In the rows, 128 means zero.
Each row is followed by its class.
[172 116 103 110 143 135 112 136 156 166 169 124 161 156 148 168 117 156
 125 128 142 131 104 164 131 162 138 142 100 140 133 142 179 114 128  93
 113 124 124 140 148 164 166 150] | Bub
[ 95  92 110 115 191 135 172  90 128 165 152 147 139 104 111 166 131  80
 159 134 137  70  95 103  99 184 150 141 115 125 158  88 194 136 148 145
 136 112 132 161 104 127 155 131] | nid
[166 141 112 156 117 113  95 117 172 138 103  96 144 123 130 163 144 170
 117 163 110  56  81 109 152 213 133 158 170 129 122 145 143 137 139 194
 128 108  76 147  96 120 154 112] | Nev
[ 90 116 113  84 167 160 126 136 155 140 137 134 167 116 125 152  87 153
  62 132  83  66 126 119  97 167 145 101 106 106  85 116 188 182 131 126
 127 131 168 155  89 151 137 130] | mozu
[159  89 125 147 153 143 148 138 157 123 140 124 116 146 104 138 130  42
 133 118 101 111 137 122 121 172 113 162  81  98 148 124 182 135 155  42
 117 115 127 117 111 132 111  92] | Sof
[152 123 120 100 113 118  87 162 199 146 157  79  57 105 173 149 118 138
 153  98 133 194 164 208 126  97 108 131  74 101 124 150  72 147 169  97
 150 131 122 137 127 189 121 120] | rab
[145 132  98 104 125 163 116 154 156 148  93 139  88 114 112  73 121 123
 129 115 145 102  92 112 148 137 167 143 136 117 128 127 125 161 151 120
 102 101 123 123 145 132 154  78] | nid
[137 104 110 123 131  90  95 138  84 166 135 109 133 144 105 164  83 110
 113 135 107 100 120 203 100 204 189 140 158 176 125 146 153 104 193 149
 159 169 114 183 106 105 185  80] | nid
[130 113 128 169 146 111 123  87  91 106 108  94 161  96 138 143  81 112
 134 136 134  89  82 171  98 164 133 136 169 119 126 157 226 132 126  81
 109 122 126 188 133 129 149 137] | mozu
[119 120 107  84 121 126 103 113 148 139 152 105 120 101  95 122 107  82
 116 125 116  90 114 163  75 146  87 155 111 143 139 143 160 185 195  92
 118 139  95 145 112 163 131  92] | Sogab
[138 105 137 151 132 125 128 150 119 134 164 107  61 122 142 109  86 129
 122 185 123 142 121 168 124 150 148 149  87 123 142  86  59 168 123 102
 129 136 152 156 109 147 143 116] | rab
[123 133 110 222 160 115 159 105 141 113 146 145 132 112 141 141 167 108
 165 114 162  99 160 109 137  85 106 101 153  96 104  71 158  81 135 121
 173 141 133 118 134 148 134 168] | Nev
[121 146 125  93 111 142 122 109 143 103 122 113  77 144 119  86  93 152
 121 141 102 116 132 131  81 126  73 128 103 118 131 136 147 170 115 198
  98 124  97 174 108 107 143 131] | dupuf
[157 173 132 143 107  94  93  88 131 103 135 112 127  90 194 109 102 119
 123 144 136 153 110 137 122 108 143 145  73 131 112 182 112 194  89 149
  95 133  85 131 114 128 121 113] | rab
[ 94 137 114 118 130 126 132 128 148 105 121 139 127 107 144 154 148 155
 137 134 133  99 146  96 157  94  82 108 148 105 118 104 175 122 139  92
 112 120 160 128 172 123 157 159] | movu
[126 153 115 116 138 139  68 139 139 135 154 104 141  74 164 148 111 197
 110 120  98 116 144 158 139 166 115  62 118 100 118 134 172 147 144 124
 121 139 133 116 100 129 142 117] | Sogab
[136 128 140 124 162 134 140 130 193 123 142 135  99 106 133 147 104  89
 122 111 118 104 157 143 170 109 139 105 117  90 115 121 178 142 112  57
 120 118 153  90 120 141 122 132] | movu
[132 159 155 125 134 121 129  82  98 143 124 134 169 113 146 164 115 129
 111 117 145 113  94 169 129 132 135 195 124 174  86 160 133 172 130 138
 108 139 113 171 156 145 131 108] | Nev
[117 118 154 141 131 115 103 126 123 175 140 123  83 123 118 176 118 116
 131  96 107  96 138 136 124 194 144 129 108  99 126 165 166 160 146 156
 119 119 127 147  58  88  99 115] | Bub
[138 171 142  95 124 121 100 117 130 139 126 147  99  91 170 101 161  80
 108  82 119 105 135 184 129  77  98 171 122 141 104 140 155 181 140 135
 110  98  93 134 122 172  99  49] | Sogab
[121 124 136 136  84  90 129 136 179 136 138 165 114 132 151 127 122 138
 115 157 127 145 104  98 124 140 164 141 177 154 113 132 169 170 159 188
 140 136 145 172  78 171 128 128] | Bub
[127 126 126 161 142  98 124 186 163 157 159 124 178 112 140 119 124  86
 147 143 111 109 128 125 120 121 131 190 121 144 163 139  89 151 151  90
 126 108  95 137 108 177 102  77] | nid
[196 127 111 168 139 168 126 172 149 129 139  91  70 148 153  86 134 177
 138 164 102 131 120 186 115 150 114 165 114 121 125 122 120 187 120 152
 126 116  94 168 109 131 168 106] | Sof
[115 148 139 136 115 135 123 113 139 158 133 158 140 103 112 130 103 125
 111 158 104  78 102 145 119 214  91 119 116 138 130 111 118 115 119 186
 124 137 108 123  76 133 144 102] | Sof
[116  93 121 122  81 111 131 160 197 143 162 135 172 120 177 123 141 129
 183 126 123 121 107 108 163 138 180 102 148 120 151  89 106  84 120 141
 120 135 126 155 142 115 124 161] | mozu
[126 132 169 112 140 120 124 133  95 144 137 147 167 134 113 111 113 105
 101  96 129 196 115 100 133 127 166 139 148 112  89 130 136 146 130 150
 110 135 125 106  74 170  90  70] | Bub
[168 140 126 164 139 131 130 155 143 102 147 128 144 130 164 129  90 111
 113 170 136 150  85 110 123 169 110 175 107 124 129 125 143 150 119  19
  92 162 136 109 138 172 140  67] | Sof
[178 139 115 151  96 146 145 156 159 143 146 145 138 121 152 101 204 188
 145  97 137 137 123 120 117 114  94 108 120 169 161 188 163 167 197 153
 140 100  87 192 171  73 116 108] | Sof
[134 149 148 187 168 102 143 154 131 138 170 128 150 109 110 151  82  86
 128  75 163 118 159 152 111  95 125 142 123 135 132 103 113 105  93 121
 138 165  89 117  96 170 123 148] | movu
[128 150 127 167 123 125 113 118 109 136 126 132 146 118 180 108 165 118
 119  99 118 124 125 180 101 117 121 111 117 145 104  99 100 123  72 202
 139 115 103 140 103 136 139 109] | vari
[101 131 138 134 157 117 125 135 103 162 135 122 149 129  76 189 126 104
  90  89 124  73 148 192 102 149  67 113 148 125 107 142 124  90 150  74
 131 133 137 115 122 138 122 113] | movu
[118 144 110 117 104 139  78 118 127 123 103 137 152 105  87 138 104 165
  70 132 113  67 115 116 124 144 121 149 119 113 121 148 151 151 150 119
 138 144 128 135 140 106 131 147] | vari
[127  96 136 101 184  97 130 118 136 137 151  90 146  97 136 148 121  89
 175  92 154 103  81 125  96 150 145 142 163 113 157 132 206 132  96  77
 124 133 127 140 140 136 139 122] | mozu
[129 146 117 142 101  93  97 127  90 156 146 115  90 101 126 115 131 152
 118 137 144  66 104 178 151 121 140 170 135 161 154  91  88 147 132 146
 118 124 142 162 132 113 153 149] | vari
[148 134 147 116 125 146 112 127 182 124  94 102  89 105 163 119  78 142
 136 134 154 105 131 105 166 121  88 112 122  91 143 148 145 105 108 103
 123  86  97 148 156 155 112 102] | mozu
[111 111 117 169 180 142  91 141  86 159 110 107 137  83 103 154 133 135
 137  87 137 107 135 108 109 166 100 145 142  79  99 145 196 140 166 110
 168 120 135 118  98 159 128 136] | Bub
[122 144 101 159 165 132 115 167 151 159 102  98 145 133  82 153 136 161
 157 190 110 109 148  92 137 155  79 150 164 139 133 143  82 140 198 118
 148 126 135 109 134 150 146  85] | nid
[124 131 101  95 132 107 130 124 172 104 164 134 174  94 161 107 137  76
 113 121  77 161 162 156 131  76  98 100  96 120 114 155 185 148 173  86
 122 106 146  93 110 165  92  83] | bal
[106 121 120 174 113 153 112 167 101 138 115 130 138 149 115 130 191 128
 113  86 123  74 140 125 119 154  91 125 142 116 103 120 130 139 176  86
 105  99 122 148 145  91 127  42] | Nev
[118 119 121 201  77  89 109 141 145 173 166  94  70 159 112 116 101 102
 185 178 118 108 160 192 134 167 108  94 137 130 110 147  78 144 204 101
  97 133 120 128  72  99 108  61] | rab
[144 131 136 110 137 136 174 170 161 150 142 149 136 160 103 133 163 161
 126 100 111  90  99 144 127 113 120 147 158 128 145 121 108  91 128 147
 120 103 127 143 166 126  86 158] | dupuf
[139 128 127  90 101  85 100 103 189 115 159 131 137 116 172 112 129 106
  99 170  94 133 132 107 146 144 121 141 129 123 141 142 131 144 114 154
 121 124 112 142  90 130 120  75] | bal
[191 149 151 125 140 135 159 144 152 119 113 120 133 125 101 118 111 103
 122  83  98 151 103 194 123  79 138 161 102 102 148 148  71 118 136  99
 100 131 106 140 159 134  75 125] | mozu
[106 144 112 136 157  98 125 128  73 170 162  96 110 123 130 161 118 143
 140 151 170  63 122 125 112 145 100 144 138 169 152 118 114 130 173 140
 117 121  85 183 139 115 173  66] | nid
[176 120 108  80 141 103 114 156 177 121 132  78  84 156  69 102  94 133
 155 162  79 100 134 167 136  87 131 179 110  92 196 141  99 126 128 118
 104 104  93 131 144 121 148 162] | nid
[203 163 110 144 150 122 158 131 169  93 134  99 115 141 163 117  99 126
 117 135  98 115 101 148 118  94 146 186  79 144 130 138 115 154 108 151
 111 137  84 161 155 144 131 166] | dupuf
[123 139 111  76 146 147 140  99 129 101 137 107 118  67 123 167 126 117
  58 117 104 129  85 166  91 152 158 132 113 135 121 124  94 166 127 214
 149 141 109 133  89 143 147 126] | bal
[130 134 129 142 159 129 101  81 172 130 169 123 184 102 128 161 191 143
 103 117 105 119 151 196  95 144 118 124 156 134 129 177 113 168  71 129
 155 143 129 168 140 104 160 135] | bal
[130  92 133 116 168 134 134 110 104 162 158 139 112 127 107 104 133 134
 161 158 106 148 172 131 134 146  93 115 122 113 121 116 193 161 179  98
 150 151 175 147 114  73 137 116] | movu
[166 148  99 122 158 107 112 136 130 139 165 116 119  91 157 126 163 144
  89  82 146 126 124 105 111  98 132 125  86 136 134 122 139 164 152 146
 154 126 109 154 127 156 157 130] | Bub
[133 159 140 146 139 123 131 136 141 150  99 153 165 100 126 101 103 149
 123 102 100 131 115  94 159 129 150 122 128  99  98 109 117 125 118 170
 101 140 173  97  93 175  68 189] | Sogab
[199 139 102 187 122 141 161 170 191  95 119 113 167 144 133 163 197 127
  98 122  73 119  94 132 126 136 158 131 124 109 122 167  84 128 141 122
 134 119  98  98 132 116  90 158] | Sof
[148 126 117 120 136 143 156 158 135 116 123 114 145 135 138 142 109 121
  89  84 124 127  69 139  64 161 139 169 123 159 128 141 169 152 146 167
 115 114  93 175 106 173 117 118] | dupuf
[157 149 138 159 164  98 140 133 116 142 116 106 122  83 126 127 142 135
 102  79  92 116  88 167 130 141 147 127 136  95  83 110  84 139 173 127
 130 143 155 134 109 150 103 106] | Nev
[177 158 160 178 151  96 135 130 226 122 135 124  85 130 154 144 132  81
 119  96 119 114 152 148 143 120 160 121 125 149 124 127  93 146  80 141
 152 138 113 127 111 153 133  88] | Nev
[148  98 111 177 166 147 117 143 160 131 128 114 192 137 132  99  98 122
 163 134 111 110 103 149  94 173 154 169 171 106  96 174 193 144  58 122
 135 144  95 126 119 135 133 131] | bal
[118 122 115 144 143 116 115 109 184 135 142 136 216 105 150 131 120 117
 183 135 109 112 117 136 128 152  84 189 143 120 139 165 216 143 106  89
  88 113 125 149 145 158 129 129] | bal
[137 137 133 124 153 159 134 137 114 119 143 115 171 122 112 176  78 172
 101 171 108  91  81 129 112 188 135 166 120 139 112 166 167 172 138  99
 116 161  98 136 149 112 148 109] | Sof
[116 137 158 144 160 101 123 155 117 163  53 127  81 135 158 145 165 103
 150  78 109  92 156 138 117 115  86 180 171 129  93 139 135 122 119 180
 161 101 158 163 122 155  90 102] | mozu
[111 133 119  77 149 128  93 111 154 114 140  84 107  83 115 158  73 132
 130 172  97 107 116 161 160 157 146 143 118 105 114  81 122 148 138 151
 123 134  95 118 121 170 197  91] | rab
[153 125 146 148 133 150 113 127 154  78 100 141 121 110 132 145 112 120
  99 142 109 180 143 155 113 127 139 144  96 117 148 149 137 147  94 118
 160 122 129 133 137 152 132 138] | rab
[139 133 147 173 129 146 147 146  99 174 118  70 101 122  88 102 119 147
 171 111 133 116 119 196 134 135  91  95 157 147 136 137  56 114 169 143
 100  91 106 144 135 142  94 124] | Sogab
[159 172 135 130 118 145 118 137 165 104  92 149 137 131  92 126 124 149
 108 119 113 177 164  93 177 100  97 140  95 116 133 116  99 127 167 125
 112 135 153  93 140 148 115 118] | Nev
[178 173 122 154 157 130 137 152 189 127 126 157  67 126 197 135  93  92
 151 114 111 106 108 252 114 105 151 145 119 127 117 155 182 141  93  89
  99 118 104 120 141 154 148  51] | nid
[132 138 137 152 164  94 130 143  93 122 167 101  65 138 164 146  97  94
 147 117 184 104 141 125 115 135 135 144 134 188 164 107 186 129  65 143
 130 127 126 130 104 135 159 119] | dupuf
[118 137 142 111 155 100 126 122 138 121 143  91 146 127 101 148 103 159
 123 134 163 126 129  92 137 102 118 112 151 109 159 111  81 104  74  98
 108 145 168 125 148 151 136 193] | mozu
[144 131 124 130  98  71 109 137 174 158 153 129 143 145 157 117  92 110
 107 127 142 107 115 152  96 118 124 174  96 154 122 174 122 155 119 124
 110 114 103 163 101 194  97 134] | rab
[124 144 147 115 114 148  90 145 178 105 138 121 102 116 140 118 102 155
  98 132 127 108 194 124 137  97  89 140  98 146 170 135 119 137  69 180
 168  98  89 161 126 151 141 165] | dupuf
[152 131 131 126 173 110 118 144 154 157 180 150 154  89 129 104 148  95
 152  66 152 124 127 149 100 102  86 139 141  88 127 123 159 114 133  66
 153 168  77 111 140 134 121  72] | movu
[164 149 120 122 147 134 140 147 132 136 114 109  72 161 137 159 107 121
  80 125 113 104 115 201 103 124 116 138  83 154 125 116 107 124 100 149
 128 105 137 111 106 163 122 127] | vari
[120 131 108 207 149  81 149 152 119 137 134  90  81 117 139 109 105 120
 186  66 150  76 122 138  79  91 104 121 114 119 148 104 173 127 116 146
 115 118 126 154 102 135 113 189] | vari
[131 133 126 135  99 136 103 167 162 105 130 119 191  95 114 114 103 140
  90 116 116  94 125 102 135 112 121 152 122 122 130 162 162 158 170 127
 135  93  52 128 110 162  96  96] | Nev
[131 103 127 130 142 145 116 117 172 130 127 103 100 107 146 147 110 115
 155  85 143 108  89 161 106 181 148 141 152  87 118 210 221 183  95  59
  88 116 146 138 130 100 113 117] | bal
[137 142 130 149 146 153 166  97 185 136 116 144 101 126 123  90 102 162
 132 169 132  82 121 107 122 109  90 108 160  93 103 106 141 141 146 163
 137 127 103 191 137 136 128 110] | mozu
[124 117 117  44 177 109 103 122 182 134 185 133 157  94 125 113 115 152
  82 173  86 105 159  83 127 107 109 113  53 110 145 118 139 173 124 100
 172 128 140 121 140 153 138 131] | rab
[201 147 148 140 166  92 140 148 128 140 131 120  73 156 192 108 133 128
  91  84 139 119 120 133 135  79 135 129 115 118 117 133 156 115 100 120
 139  95 110 139 129 138  75  69] | vari
[143 162 123 153 119  83  92 170 119 110 141 153  84  87 162 109 131 139
  93 108 128 102 114 195 111  95 123 125 130 108 139 124 133 122 101 101
 129 119 137 110 123 152 125 104] | rab
[136 132 128  94 139 151 117  92 136 122  89 128  94 142 151 203 119 157
  86 123 119 134 114 182  91 162 125 136 152 132  75 143 167 131 142 142
 152 168 157 176 153 164 154 152] | Sogab
[151 162 153 132 159 108 122 149  56 162 141 136  88 115 182 142 121 130
 127 118 152  97  75 169  96 127  96 177 106 143 122 147 105 113  78 143
 133 134  77 123 154 131 119  77] | Bub
[166 119 120 140 128 150 152 151 176 118 165 107 131 174 106 109 140 131
 152  97 139 157 133 167  89  96 124 118 125 109 133 151 139 136  96 118
 108 129  87 121 125 134 127 159] | Sof
[138 137  95 145 146 143  92 156 149 103 161 112  86 139 123 138  80 124
 139 175 132  76 160 118  98 138 120 170  94 128 166 105 171 187 101 104
 123 176 105 134 111  92 191 113] | mozu
[ 98 108 150 137 172 127 132 161 154 122 138 119  44 131  97 148 126 115
 179  94 102 131 178 156  96 122  84 169 167  77 125  65 169 164 152 118
 133 169 133 178 106 123 171  86] | movu
[137 132 115 152 167 172 154  82  86 139 175 146 135 145  90 137 142 137
 142 147 207  93 112 159 118 110 115 173 188 117 126  94 203 156 150  77
  97 137 102 175 157 111 166  83] | mozu
[120 101 102 153 138 142 149 111 122 153 128 121 157 140 188 127 101 119
 133 121 139 139 121 110  84 157 125 159  91 135  73 169 171 164 123 174
 127 127 135 177  87 154  95 165] | bal
[ 92 155 154 118 146 124  77 146 155 164 110 151 146 101 104 136  98 112
  96 114  93  97 164 135 125 165 112 133 137 118 110 165 119 159 149 103
 132 131 132 132 101 145 124  21] | nid
